Below is a small trained network, with its code and all its weights. Each question gives an input and a class and asks what happens when units are switched off, that is, made to give their printed mean instead of their output.

import numpy as np


def w(rows, s, z=0):
    codes = np.array(rows[::2]) - 128.0
    scale = np.full(codes.shape[1], s)
    scale[-1] = z or s
    return codes * scale


def f(y):
    return np.maximum(y, 0)


def log_softmax(a):
    a = a - a.max(-1, keepdims=True)
    return a - np.log(np.exp(a).sum(-1, keepdims=True))


def net(x, mask):
    res = np.array(x, float).reshape(1, 7) / 4 @ E
    y = f(res @ A[0][:, :-1].T + A[0][:, -1])
    res = res + np.where(mask, y, B[0][:, -1]) @ B[0][:, :-1]
    return log_softmax(res[-1] @ U[:, :-1].T + U[:, -1])


A, B = {}, {}
E = w([
[114,112,124,109,191,54,105,181,135,25,124],'x0',
[150,2,141,126,148,123,187,103,132,135,118],'x1',
[86,171,189,78,94,110,158,82,78,142,163],'x2',
[122,233,185,165,162,167,120,166,139,134,52],'x3',
[63,111,97,132,124,71,232,118,111,89,109],'x4',
[240,58,64,61,78,135,94,44,152,118,75],'x5',
[148,107,88,104,255,140,113,64,150,107,214],'x6',
],0.0092)
A[0] = w([
[103,151,196,111,122,124,148,96,125,181,130,172],'neuron 1',
[174,135,125,111,155,123,117,110,121,128,127,121],'neuron 2',
[133,155,97,133,151,140,126,113,110,109,134,153],'neuron 3',
[143,88,113,71,94,103,192,1,125,98,103,197],'neuron 4',
[131,132,125,126,123,154,164,127,118,142,145,75],'neuron 5',
[138,154,120,112,190,127,124,77,136,89,132,130],'neuron 6',
[136,190,118,155,88,131,139,179,130,123,39,171],'neuron 7',
[192,117,118,122,88,144,52,139,129,142,118,94],'neuron 8',
[133,105,151,109,152,133,143,127,134,136,109,134],'neuron 9',
[155,122,132,126,109,134,85,147,145,129,118,117],'neuron 10',
[132,141,130,117,125,139,148,123,125,133,85,116],'neuron 11',
[154,99,114,129,143,133,93,135,115,134,142,190],'neuron 12',
[187,135,113,120,97,141,47,121,138,145,123,172],'neuron 13',
[108,188,133,113,181,117,109,123,131,93,145,141],'neuron 14',
[139,149,114,125,179,131,130,58,131,100,140,153],'neuron 15',
[111,97,126,113,133,96,131,167,131,83,118,142],'neuron 16',
[95,74,140,102,132,82,140,191,120,62,137,162],'neuron 17',
[182,102,125,111,176,122,76,171,142,87,83,211],'neuron 18',
[102,130,158,83,130,134,123,124,112,150,132,108],'neuron 19',
[152,166,120,136,134,164,122,79,133,178,125,151],'neuron 20',
[149,109,123,147,123,144,132,101,126,164,118,108],'neuron 21',
[137,99,96,134,121,117,122,125,141,109,123,171],'neuron 22',
[181,109,114,125,85,138,64,121,131,149,119,254],'neuron 23',
[101,169,127,123,146,100,94,179,117,78,145,98],'neuron 24',
[113,157,176,128,118,136,137,109,110,137,161,154],'neuron 25',
],0.016,0.0032)
B[0] = w([
[203,137,216,162,73,171,114,104,127,109,145,192],'neuron 1',
[115,65,158,127,151,168,131,95,125,141,126,173],'neuron 2',
[108,96,146,76,130,111,57,143,123,114,104,164],'neuron 3',
[162,189,24,97,216,222,87,11,50,130,159,250],'neuron 4',
[130,103,171,125,140,98,110,115,124,90,104,146],'neuron 5',
[185,74,152,101,136,109,44,54,132,160,110,206],'neuron 6',
[10,94,141,35,199,115,236,171,187,188,83,234],'neuron 7',
[129,140,17,104,209,124,125,101,92,120,158,212],'neuron 8',
[101,116,135,90,52,104,137,97,109,112,128,152],'neuron 9',
[108,118,78,115,164,122,115,102,109,127,137,171],'neuron 10',
[95,115,132,149,142,120,128,181,161,152,174,155],'neuron 11',
[118,116,144,129,112,78,95,120,147,101,79,177],'neuron 12',
[94,98,46,106,195,142,163,87,95,134,124,222],'neuron 13',
[127,204,101,108,141,109,16,164,151,128,156,213],'neuron 14',
[138,73,158,99,118,101,112,52,122,176,111,205],'neuron 15',
[119,84,91,175,95,119,142,123,89,115,166,181],'neuron 16',
[90,94,28,229,104,126,212,146,79,107,133,214],'neuron 17',
[152,51,149,201,57,48,44,101,108,88,173,220],'neuron 18',
[148,161,123,183,105,130,92,137,157,151,98,157],'neuron 19',
[142,74,157,137,58,117,229,102,97,141,115,192],'neuron 20',
[132,184,164,121,119,141,122,128,134,97,119,163],'neuron 21',
[115,114,201,113,159,142,145,96,86,120,133,169],'neuron 22',
[102,166,61,111,193,168,129,77,81,126,157,219],'neuron 23',
[94,210,122,120,173,158,131,217,180,102,131,207],'neuron 24',
[188,145,187,126,115,160,72,125,139,79,108,180],'neuron 25',
],0.014,0.017)
U = w([
[165,61,231,60,103,85,76,98,185,148,78,105],'0',
[210,131,71,38,85,21,154,167,184,254,55,2],'1',
[59,54,154,159,91,114,243,190,134,115,80,202],'2',
[123,173,156,36,162,203,181,114,132,174,75,66],'3',
[118,190,124,63,190,93,48,183,194,94,144,79],'4',
[194,97,218,196,39,148,71,86,80,27,156,96],'5',
[130,28,35,85,177,105,123,23,15,122,156,169],'6',
],0.0069,0.0024)

Each question gives the input, the list of numbers given to net, and the class t.
The units are the neurons (one row each of A and B). Each row of codes is followed by its name. A weight is (code - 128) times the scale printed after its matrix; where a second scale follows, it is the last column's (A, B and U).
mask holds one flag per neuron, in row order. A switched-off neuron (its flag False) gives its mean, the last column of its row in B, instead of its output. The means were averaged over made-up inputs and are rounded, as every weight is.
A unit's drop is (log p(t) with every unit on - log p(t) with that unit switched off) / (log p(t) with every unit on - log p(t) with every unit switched off).
The circuit of an input: a set's keep is (log p(t) with only the set's units on - log p(t) with every unit switched off) / (log p(t) with every unit on - log p(t) with every unit switched off). Starting from the 12 units with the biggest drops (on a tie, the unit counted first), units are removed one at a time, each time the one whose removal leaves the highest keep (on an exact tie, the one counted first), for as long as the keep stays at least 0.8.
units of the circuit, in order: the units of the circuit, biggest drop first
most important unit: the unit with the biggest drop
top k neurons: the k neurons with the biggest drops, biggest first
drop of u: that unit's drop, to one decimal
input [5,-5,-7,4,6,5,-1], class 2: units of the circuit, in order	(neuron 4; neuron 7)
input [6,-8,1,-8,3,-6,7], class 4: most important unit	neuron 24
input [-6,-8,0,-1,4,-3,-1], class 3: units of the circuit, in order	(neuron 18; neuron 17; neuron 7)
input [-8,-7,-5,-1,-5,-5,-3], class 3: units of the circuit, in order	(neuron 7; neuron 18)
input [-1,3,3,8,-2,-3,-1], class 3: top 4 neurons	(neuron 18; neuron 7; neuron 17; neuron 6)
input [-8,-7,5,7,-8,-6,1], class 3: top 3 neurons	(neuron 7; neuron 18; neuron 20)
input [5,-5,-4,2,-4,1,-2], class 4: top 2 neurons	(neuron 24; neuron 4)
input [-5,-4,8,1,-6,-8,-4], class 5: top 2 neurons	(neuron 1; neuron 25)
input [-4,3,5,4,-7,-1,7], class 5: top 2 neurons	(neuron 7; neuron 1)
input [-3,-6,7,-1,4,0,-5], class 3: top 2 neurons	(neuron 7; neuron 18)
input [7,-3,5,4,1,2,6], class 4: top 2 neurons	(neuron 14; neuron 24)
input [1,2,-7,3,-8,-6,1], class 4: drop of neuron 4	0.2
input [-4,3,-4,0,-3,-7,-7], class 2: drop of neuron 4	0.3
input [-6,-7,1,7,6,-7,-3], class 3: units of the circuit, in order	(neuron 7)
input [4,-3,-3,6,-1,-2,0], class 4: drop of neuron 10	0.0
